sf-tg: [-24  -2  18   3 -35  39 -19   1  -8  28   1  -6  19   8   2   0 -26   6
  -1 -14   6   2  -1   2  12 -22]
td-zr: [-21 -15  62  27 -22   4 -50   7  -1  -9  -9  22  10 -19   3  27  68 -18
 -25 -27 -23 -19 -10  18  10  -5]
td-zr: [ 29  36 -12  32 -14 -37 -23   1 -17 -10   5 -27 -21   6 -27  24  -4  25
 -11   8 -14   3   7   9  31   5]
tm-rq: [ 19  60 -86  25 -23 -43  -5 -25  12  24   6 -54 -51  22 -17 -20 -69  64
  20   9  46  10  24  -4   7 -15]
hb-mb: [ 24   7 -19   4  42  -2 -36 -32 -11 -21   3   7  -9   9 -13 -19   0 -40
 -14  41  31   6 -35   8 -32  12]
pg-mh: [-16 -12  10   2 -10  15   3  -1  27   9 -32  25  16 -43  29  -5  33 -10
   5 -44 -26  -5  15   5   8   5]
td-zr: [ -7 -23  56  -1 -17  33   2  17 -37 -15 -11   9  35  -8 -12  30   4 -29
 -12  26 -12 -15 -14  10 -15 -21]
hb-mb: [ 34 -13  13 -10  25   2  40  28 -27 -31  -1  21  17 -23  -7  47  12 -22
 -10  12 -66  -5  -2   5  26  21]
pg-mh: [ -8  -2   1  -6  -5  12   0  -5   6  10  -8  -3  10   0   6 -18  -9  -2
   6  -5   9   7   3  -4  -5  -2]
tm-rq: [  9 -26  39 -38  21  39  27  21 -23  -4   3  11  52   8   0  -6  -6 -35
  -6   8 -40  26  -8 -12  20  25]
sf-tg: [  6  -4 -10  -2  22 -22   9  -5   7 -18   1   6 -16  -3   0  -3  17  -6
   2  15  14  -9  -4   0 -26   4]
ff-pz: [ 13  12  -7   1  -5 -22  20   6   4  -5 -16 -14   0 -10  -3  -4   1  13
   8  -2 -13   7  21  -4   9   9]
hb-mb: [  9 -20 -27 -23  63  38 -18 -13  -8  -1  53  39  -8  29   4   5 -16 -39
 -18  14   2   3 -52   0   2  19]
ff-pz: [  3   3   7   4 -10  36 -19  -6 -26   8  -2  -2  20   5 -10   7 -32 -16
  -9  15   1   4 -15   7   5 -12]
sf-tg: [ 60  25 -10  10  47 -20 -37  -8 -46 -34  33 -12  -9  35 -44  17 -10 -27
 -32  54 -16  22 -36   7  24  35]
hb-mb: [-15 -27   7 -19  24  24   2   7   1   3  33  27  -1  17  10  10   6 -15
  -7  -5  -2  -7 -23  -4  -2   2]
pg-mh: [  6   1 -32 -10  -6   2  55   6   9   5 -22   0   0 -27  12   4 -29  14
  23  -3 -10  -6  25  -4  -5  -8]
ff-pz: [ 27 -11  36  22  31 -33 -19  -5  -8 -60 -36  31   2 -49  -7  24  88 -54
 -22  23 -24 -22 -16  23 -31  20]
ff-pz: [  9   3 -11  -2   3  44 -11 -23 -12   7 -32   7  30 -22   4 -20 -32 -36
   1  14   7  10 -12   8 -14  -4]
pg-mh: [ 12  -2 -40  -1  26  28   0 -11  16  11  -2  37  -1 -32  25  11  -4 -18
  -3 -34 -37   0  -7   8  30  18]
hb-mb: [-12   2  24 -10 -37   8  23  10 -15  10 -19 -34  25  11 -11 -19 -33  15
  15  19  21  10  19 -10 -16 -21]
ff-pz: [  7  42 -70  27   3 -16 -55 -43  21  24  18 -18 -46  21  -3 -26 -32  24
  -1  -7  47   8 -10   5   4  -2]
pg-mh: [-14  -6  42  -5  -8  -6 -24   6  -8   0  15 -17  10  34 -13 -18  16   1
  -9   8  17  13  -7  -8  -3   2]
sf-tg: [ 11 -12  20 -12  27 -52  29  14   7 -38  -2  -2 -10   1  -6  -6  51  -4
   3  20   1  -3   8  -9 -27  20]
pg-mh: [-54 -28  64 -39 -37  27  21  16  25  34 -22 -19  55  15  24 -68  10   9
  22 -35  16  31  31 -29  -8  -1]
tm-rq: [ -7 -11  -8 -22  26 -41  29   7  24 -10  22  -5 -25  24   5 -23  22  17
  12   4  24   1   7 -19 -23  13]
pg-mh: [  4 -14   4 -35   5  -2  70  35   9   6   1  -1  20  -3  14  -1  -6  19
  18 -24 -47  17  32 -21  34  22]
td-zr: [-17  -6   6  -1 -37  40  17  22 -30  22  23  -7   7  18  -9  42 -57  23
   2   7  -4 -16  -3   2  14 -40]
tm-rq: [ 14 -10  -7 -10  24 -21  35  17   0 -21  12  12 -13  -5   0  23  16   1
   2   6 -22 -10   2  -3   2  12]
sf-tg: [ 13  -7   9 -11  22 -51  37  18   1 -33   7  -7 -17   7 -10   6  32   8
   5  22  -2  -6  10  -9 -18  13]
tm-rq: [  3  23 -28  30 -32 -30   8   9   3   5   5 -14 -36  -9  -6  41 -11  48
   5 -14  -9 -23  21   8  20 -21]
td-zr: [-19 -22  -6 -21  17   7  23   2  29   7   3  22  -2  -6  26 -16  16  -3
  11 -23   3  -3   4  -9 -12   6]
hb-mb: [-10   4  -8 -22 -22  51  12   3 -24  37  19 -25  25  39  -8 -15 -85  14
   9  13  17  22  -3 -13  14 -19]
tm-rq: [ -1 -13  21 -24  28  -9  -1   0  20  -3   2   4  17  11  11 -43  37 -16
  -1 -16  -7  28   3 -16   6  38]
pg-mh: [-40 -31 -23 -14  -1  33  30  10  27  26  26  39 -19  -8  36  26  -9  15
  13 -38   1 -33  -4  -1  -5 -26]
sf-tg: [ 19  10 -75   4  30 -27  31  -9   2 -14  26   7 -58   4  -5  29 -33  18
  11  32  28 -30 -11   4 -30 -16]
ff-pz: [ 11  26 -16   6 -24  39 -22 -14 -26  27  -5 -26  22  14 -15 -12 -69   2
  -2  12   6  24  -4   2  22 -10]
tm-rq: [  3 -40   6 -47  68 -51  71  28  22 -40  36  22 -23  20  10  -5  54  -4
  10  16  -2  -7   0 -25 -33  33]
td-zr: [-13  12  18  11 -28   9 -32 -24  25  18 -56 -10  31 -31  16 -54  21 -11
   6 -31   8  22  21   2  -3   7]
ff-pz: [-10 -17  29   4  15 -84  20  35  27 -34  34   8 -48  11   1  32  94  34
  -4 -20 -17 -26  15  -8   2  17]
td-zr: [-36 -18  17   0 -10  26 -26  -6  22  21   4  22   5  -4  23  -8  23  -6
  -3 -36   7  -8  -7   2  -1  -8]
tm-rq: [  9 -17  10 -19  45  19 -17 -21   2 -15 -11  23  23  -6   7 -36  22 -55
  -9  16   8  16 -25   0 -26  26]
hb-mb: [ 21   0   6  -4   1  23  16  15 -34  -5   4   1  20  -1 -14  31 -29 -10
  -8  16 -35   4  -6   4  26   2]
hb-mb: [-27 -30  25 -17  13  21  -8   3   0   1  27  19   2  23   6  -2  13 -17
  -6   6  22 -11 -25  -4 -25 -10]
pg-mh: [ 15  24  39  21 -40 -58  12   6 -21 -33 -53 -54   9 -11 -34 -14  16  14
  10  48  25   1  32   1 -39 -15]
sf-tg: [ 29  21 -37 -20  17  15  16 -23   2  10 -32 -20  28  -7   1 -58 -47 -16
  16  14   6  43  11 -11   1  25]
tm-rq: [-16  -8  -4   4  -7   8  -1  -7  -6  -2   4   3 -13   5  -3   8 -14  -2
   4  24  39 -24 -14   5 -41 -32]
hb-mb: [-31  -6   2  21  11 -24 -65 -33  38  -3   8  18 -37   6  13 -26  60 -10
 -10 -13  58 -20 -23   8 -46  -7]
sf-tg: [  9   6 -19  -5  18  11 -11 -26  12   2 -24   5  11 -15   9 -37  -4 -25
   4   3  13  16  -4   1 -15  14]
ff-pz: [-14  -4  10   1  10 -40 -16   8  21  -3  37  -2 -31  30   0  -2  42  24
  -6 -19   9  -2   0  -9   8  12]
td-zr: [-17 -33 -62 -69  53  16  93  -1  47  18  16  23  -8   8  43 -51 -37   4
  42  -8  28   9  10 -33 -37  12]
ff-pz: [ 12 -11   9  -2  40 -19 -10 -22  24 -31 -41  27   9 -41  16 -34  66 -48
  -3   0  -1   4  -4   6 -34  32]
sf-tg: [-65 -37  45 -24 -39   0  44  14  31  12 -26  -6  13  -4  25 -35  22  18
  32 -10  53 -21  28 -17 -67 -40]
td-zr: [ 12  13 -25 -13  -7   1  38   0  -2   9 -18 -23  10  -3  -2 -21 -44  14
  20  12   5  16  21 -10  -2  -1]
[ 21  23 -12  23   4 -25 -33  -7 -13 -10  18 -13 -24  16 -22  17   1   9
 -16  13   0   1 -11   8  16   6]	td-zr
[ 13   3 -57   9  14   0  27  -1   0  -5  13  23 -36 -20   6  46 -25   9
   5   5  -8 -32  -6  12  -3 -16]	pg-mh
[  1  24  45  43 -65   1 -39   9 -26   4 -33 -25  22 -20 -20  29   7  14
 -14 -11 -28  -2  17  18  34 -19]	td-zr
[ -6   9  -2  25  12 -33 -56 -29  43  -6 -20  15 -20 -24  17 -30  72 -11
  -9 -36  10   1   0   9  -7  23]	tm-rq
[ 35  21 -68   1  32 -13  17 -15  -8  -9  15  -2 -32   5 -11  10 -44   4
   5  30  10  -2 -10   2  -5   4]	sf-tg
[ -3   8 -12 -15   9  -7  -4 -13  27  16  -6 -13   7  10  11 -54   0   6
  10 -19  13  31  13 -15   6  23]	ff-pz
[ -6   7 -13   0  -2  17 -21 -24  -3  10  -5 -10   2  12  -4 -29 -29 -10
   3  21  44   6 -13   0 -29 -14]	tm-rq
[-19 -21  -5  -6  -1  30  14   4  -3   6  12  22  -4  -3  10  23 -16  -6
   3   3   9 -24 -14   5 -18 -25]	ff-pz
[ 20   8 -14   0  36 -44  -6 -17  29 -21 -17   4 -12 -15   7 -35  49 -13
   1  -7   0  15   7  -4  -9  39]	td-zr
[  0  -3 -34 -21  16  37  14  -9  11  25   5  11  12   1  18 -21 -39  -6
   9 -16  -5  17  -3  -8  14   9]	pg-mh
[-36 -35   2 -35  28   2  20   3  37   9  28  22 -11  21  28 -30  24   0
  12 -19  28  -3  -6 -19 -28   5]	hb-mb
[ -5  -1   0   0 -15  36  -5   6 -37  11  28  -7   3  29 -18  29 -55   3
  -7  29  13  -9 -22   4   0 -30]	td-zr
[-29 -29  29  10  -6  26 -24  24 -20   3  62  33 -22  27  -3  72  13   4
 -25  -8 -11 -41 -36  12  14 -29]	td-zr
[-44 -27  42  -7 -16  -7  -2   6  19   1   1   4  -1   9  11 -15  39   4
   6  -7  36 -17   2  -6 -40 -20]	hb-mb
[ 36   9  12  32  -7 -18   9   9 -36 -43 -35   7   1 -47 -22  59  17 -20
 -12  35 -35 -29  -1  26  -8 -10]	ff-pz
[-16   4  29  10 -35  25 -26 -11   2  16 -40  -8  34 -21   6 -25   3 -11
   1 -15   4  10  10   5  -2 -10]	td-zr
[ 11   2  -6 -22  -1  -2  46  13   0   4 -12 -16  18  -1   1 -17 -23  11
  17   1 -16  20  24 -15  11  12]	pg-mh
[-30 -12  25  -9 -29  18   9  13  -1  19   6  -9  12  16   3  -3 -14  16
   7  -7  13  -3   7  -8  -4 -22]	hb-mb
[ 22   4   4  11   6   1  -1   9  -6 -11 -11  16   9 -29   2  29  21 -11
 -12 -18 -54   0   4  11  37  19]	tm-rq
[ 33  13 -35 -33  -1  -9  99  19   0   2 -40 -28  27 -25   4 -22 -53  22
  37   7 -33  29  51 -21  16  18]	pg-mh
[ -6  -4  36   0 -21  57 -32 -14 -43   5 -20  -9  46   8 -18 -12 -39 -40
 -10  43  27   7 -26   9 -27 -26]	td-zr
[ 20  43 -53  21  -5 -22 -29 -17  -2  17  25 -31 -35  29 -18  -3 -43  36
  -2   3  17  13   0   0  28   1]	td-zr
[ 30   3 -56 -22  59 -19  27  -5 -11 -17  49   0 -36  40 -15   3 -37   0
   2  46  23   2 -25 -11 -16  14]	td-zr
[ 46  53 -15  34 -10 -78 -18  -3  -1 -20 -19 -47 -22  -3 -29  -5  20  33
  -4   3 -20  23  31   2  36  30]	ff-pz
[-44 -24   9   2 -13  20 -12   0  17  16  21  23 -16   6  18  14  12   7
   0 -20  26 -30 -13   4 -21 -30]	pg-mh

djcn: [ -2  10  26  -7   3  25  32   2  13  37  13  19   2 -21  -5  -2  -7  -9
  20  15  -6  10  24  22  -2   4]
fmnl: [ -9   3  -4 -15 -13 -15 -19   4   5 -10   8  18   8  15   3   2  15  -7
  -5   4  13  -9 -35   2 -20   2]
hjjf: [ 13   3   5  -3   0  -8  17  15   1  14  14   8   5   7  13 -10   6 -14
 -23 -12  -5  -6  -8   6   6   7]
djcn: [-10  14 -23   3  -6  28   1 -10  -8 -13 -33  -9   2   5  10  19   3  -3
  30  -1   1 -10  -3   1  -2  29]
fmnl: [  5  -4  -8  -9   9 -26 -18  -9  -4  -8   7  22 -18  41 -20 -20  14 -14
  18  18   2  -5  -5  20 -21 -13]
djcn: [ 19 -21   0   1  12 -29 -17   4  -6   4   9 -21  -9  10  -7 -30 -15  14
 -19 -30   7   3   0 -14  37 -31]
djcn: [-57  34 -29  -2 -17  26 -17 -26   3 -30 -44  27  -3  19   0  46  21 -11
  31  31   3 -12  -4   8 -41  57]
fmnl: [ -6   7  14   4  34  -7   8 -26   2  21  19  11 -37  24 -44 -24 -10  -5
  14  44 -28  21  74  28 -21 -21]
fmnl: [  0 -10  23  17   0  19  19   8   6  13   0 -23  11 -57   6  14 -23  23
 -21 -12  -5  17  23 -24  26  -9]
djcn: [-12  11  21 -12   2   3 -13  16  19  19  38  20  11 -11  -9 -10  13  -2
 -32  17   4   2 -20   7 -29 -17]
qdbf: [  7 -15  10 -12 -14 -47  30 -10  -3  12  -2   2  -4  19  14  -3 -30  -4
   1 -32  -2   9  29  -3  49  14]
smtq: [ 22  -1   6 -32 -58 -17  58   5  -5 -15   8  14  45   1  53  46   2 -29
  35   2  -3  -7 -32  14 -28  42]
qdbf: [ 20 -30   7  21 -27  -3  56   0 -11 -17 -42   1  10 -41  33  43 -15  -3
  29 -22  -4   5  11 -15  38  32]
hjjf: [  4  -6   5 -13   3 -68  26 -23  -5   9   7  34 -30  65 -11 -19 -11 -27
   8   2 -16   7  47  26  14  13]
fmnl: [ 49 -34 -18  28  45 -23   9 -20 -30  -7 -29   0 -58  43 -37 -46  -3 -12
  57   2 -15   2  49  24  32 -29]
smtq: [-32  27 -22  -7  14  47 -58 -10   3   0  -5 -43   3  -2 -17  -7  -7  32
   4   3  14  -3  -7 -14 -10 -16]
smtq: [ 32 -46   8   1   0 -64   1   0  -9  -7   0  11 -17  19  -7 -25 -12   0
   7 -27  11   5  -1  -5  42 -27]
qdbf: [ 17 -17 -10  18   2  19  -1   7  -9 -13 -29  -7  -1 -22   4   5   5   5
  25 -13  10  -7 -18  -9  18  -2]
hjjf: [  5  -1  12 -14 -30  45  -8  25  12  -7  13  -7  47 -57  21  28  13  11
  19   9  24  -6 -67  -8 -35 -11]
smtq: [ 16 -13  -4   0  20  -6 -27   4  -4  12   5 -22 -12   8 -15 -38 -12  16
  -2 -25  13   0  -4  -7  35 -36]
hjjf: [ 11 -11  -5  -3  -8 -46  38 -34 -19 -18  -9  -9 -16  38   3  15 -26  -9
  28   9 -28  15  61   8   4  16]
fmnl: [ 10  -9   9 -13  -1 -16  -5 -10   0  -8  22  13  -4  13 -19  -4   5  -5
  30  36  -3   8   2  18 -40 -25]
djcn: [-34   6 -46   3  -4  -7 -64 -18 -10 -46 -43 -12 -10  34  -5  10  11  15
   4 -13  22 -18 -31 -23   2  14]
smtq: [ 37 -19 -16 -23 -13   6 -18   9 -13  -1  -6 -34  18   6  16 -21 -14  11
  54 -40  33 -12 -49  -4  34 -25]
qdbf: [  8 -18  -8  24  -2   5   9  -5 -11 -28 -30  -6  -5 -20   3  23   2   5
  15   3  -5   1   6 -13   3   6]
djcn: [ -5  -3 -12  -3  14  13 -38  -2   0  13 -16 -21 -10   5 -13 -28 -14  20
  16 -31  25  -4  -9 -10  43 -19]
qdbf: [-14  -4  13  21  -5 -16  29  -9   2 -16  -5  13  -5 -19   2  34  -1  -2
 -28  22 -26  14  38  -9 -16  19]
hjjf: [ -8  24  -5 -26 -13  54  12 -13   0  27 -11 -40  21 -13  15   9 -34  14
  58 -15   9   4  14   5  21  14]
hjjf: [-42 -14 -16  22  11  19 -58 -32   2 -38 -54  20 -33 -11 -49  18  10  22
  62  37  23   5   4  -7 -18 -13]
fmnl: [-36   6   3   6  -3 -14 -16   3  15   1 -13  37  -9   2  -5   6  13  -4
 -33  -7  11  -5 -10  -7  10  22]
qdbf: [ -4 -31 -18   0   2 -74 -41 -27 -14 -39 -14  -4 -29  50 -23 -12 -12  14
   3 -10   9   4  11 -17  19 -21]
qdbf: [ -2 -18  -5  35  25   6 -34  10   1 -18 -18  12 -22 -20 -25 -10  23  10
 -22   6   8  -4 -14 -14   1 -23]
hjjf: [-15  26  -5  -7  23  24  -6   5   9  50 -11  20 -20  25  -9 -40   1 -14
   4 -27  13 -12   7  22  44  17]
qdbf: [  8 -28 -37  42  26  -2 -46 -19 -25 -61 -45 -25 -33   6 -29   3  13  21
  19  14  -2  -3   5 -23  -8 -25]
qdbf: [-16  34  19 -68 -41 -22  24  -5  17  34  53  10  38  35  27   6 -19 -18
   6   3   2   3  -8  26 -25  22]
smtq: [ 38   0  11   0   3   5  43  28  -2  30  17   4  11  -6  25 -19   5 -22
 -17 -24  -8  -8  -9  14  22   7]
smtq: [ 59 -34  27  22  38  17  30  19  -4  35  10  19 -26 -26 -27 -47   6 -13
  40   8  -4   8  15  30  20 -48]
smtq: [-33  14 -30 -35 -57 -31 -21 -15  -5 -44 -17 -21  37  30  43  49 -10   8
  -2 -25  18 -13 -42 -28  -7  45]
hjjf: [-14   3   4 -12 -16  41 -24   1  10  -4  -4 -10  23 -37  -2  19  -1  19
  38  11  24   1 -34  -7 -20 -13]
fmnl: [-48 -19  48  20  10 -33  -4 -17  30   6   4  71 -33 -30 -51  13   3   5
 -17  49  -3  30  48   3 -18 -13]
djcn: [ 37 -34  43   2  19 -12  19  16   8  44  32  -3  -7 -33 -17 -41 -27  12
   1 -17   4  21  22   3  45 -54]
hjjf: [-12  -9  -6  27  28 -23 -33  -3  -1 -16  -4   5 -29  10 -28 -16  11  10
 -46   6  -6   2  14 -15   1 -19]
djcn: [ -5  21 -13  -6  -4  14   6   0  -3   0  -1  -6   8  13  14   7   6  -9
  -5   0  -7  -8  -3   6 -12  22]
smtq: [ -1 -27   4  15   2 -18  -4 -15  -2 -22 -22  27 -21  -4 -22  10   5   0
  36  20   4   8  10   3  -5  -9]
fmnl: [-14  18  22  24  22  44  39  -5   6  40   0 -38  -4 -49  -1   7 -38  22
 -31  -7 -30  25  80 -14  35   8]
[-36  41  28 -36  12 -26   7  -4  27  64  56  31  -9  45 -15 -37 -12 -17
 -52   6 -12  10  41  29  -1   7]	djcn
[ -7  34   9 -50 -22  59   8   0  11  51  22 -53  44 -20  24  -2 -44  21
  43 -25  18   6  -4   4  20   0]	hjjf
[  5  18 -27 -11  24  28 -47  -4  -8   1   8 -30  -7  31 -20 -35   8   8
  20   6   8 -12 -18  10 -18 -28]	qdbf
[ -1  27  -1 -10   6  54  -4  21   8  39  11 -36  23 -23  17 -16 -11  13
 -19 -31   9  -7 -15  -6  25   0]	hjjf
[ -4 -29  -9  22  -9   1 -17 -11  -6 -43 -41   9  -7 -25 -10  29   9  12
  38  13  14   1 -14 -16  -7  -4]	djcn
[-11   0  19 -43 -23 -20   1 -10  15  21  16  43   6  23  -8  -5  -4 -16
  56  13  23   3 -16  31 -11   0]	hjjf
[  6 -15   6   5  -6 -23  -7   3  -1 -25  16  -5   7 -10  -1  12   5   8
 -24  14  -6   6  -9 -14 -25 -18]	hjjf
[-31  -1   3 -13 -13  41 -43  -6  17  -5 -21  24   7 -28 -22  15  11  13
  68  24  41  -2 -42   6 -23 -12]	hjjf
[-29 -18 -12   5  16  -6 -43 -33   0   6 -55  -2 -40  15 -37 -22 -33  27
  59 -31  34   8  30 -10  74 -11]	djcn
[-48  25 -21  -7  -6  -9 -21 -27   3 -14 -25  20 -14  39  -8  17   5  -6
   6  11   2  -5  13   4 -12  38]	djcn
[  2 -12  -4   8  12 -18 -18   1  -2   0  -6  -3 -15   9 -10 -19  -4   8
 -15 -19   7  -1   2 -10  29 -13]	smtq
[ 52   2  10  -2 -18  -5  74  46  -4  21  18  37  27   0  55  -1  33 -54
 -28 -23 -13 -24 -44  26   3  41]	hjjf
[ -6 -17  -1  12  11 -50 -11 -19  -6 -24  -1  13 -28  27 -23  -3   0   1
 -15  16 -13  10  29  -4  -8 -11]	hjjf
[-15   5  -1  -1  -2  -6  -8  -7   2  -7   0   0  -1   4  -4   8  -1   4
  -9   7  -2   3   7  -5  -8   4]	smtq
[-35  -1 -33   7 -11 -15 -59 -12  -4 -56 -30   6  -4  19  -8  24  24  11
  -8  10  18 -14 -40 -23 -28  10]	djcn
[-18   7  -8  22  27  28 -39  15   9   8 -15  15 -17 -12 -20 -21  24   6
 -27  -6  16 -12 -22  -6  11  -8]	hjjf
[ -9  18  -5  -9   6  28  -4  -7   0  22  -1 -34   4  -1   2  -9 -24  15
   7 -16   1   4  20  -4  23   1]	hjjf
[  1 -30  13  52  32 -33  14  -1  -3  -2 -24  14 -42 -18 -20  -9  -7   7
 -53 -16 -18  14  55 -22  52  -4]	qdbf
[-69  85 -26 -45 -41  51 -19  -9  13  -6  25 -53  62  10  45  55  -7  14
 -48  12 -10 -10 -18 -17 -66  57]	smtq
[-27   6 -28   8  -3  36 -13 -28  -8 -14 -67  -3 -16   2  -7  21  -9   7
  73  -5  17  -5  13   0  25  31]	djcn
[ -5  11 -14   7 -15  25  -2  28   0   7 -19 -35  30 -30  46  10  -6  15
 -53 -66  16 -17 -39 -38  55  29]	fmnl
[ 27 -14   6   6  -1 -22  27  17  -4  10   1  13  -1   4  17 -13   3 -16
 -17 -27  -2  -6  -7   3  31   8]	smtq
[ 29 -31   7  18   5  41   3   9  -5   1 -27 -17   3 -55  -5   1  -9  18
  57 -10  19   4 -13  -8  28 -28]	djcn
[-22  12  10  -7   3  19  -7  -4  14  19   0  18  -3  -8 -14  -2   0   1
  14  11   9   3   4  10  -4   2]	djcn
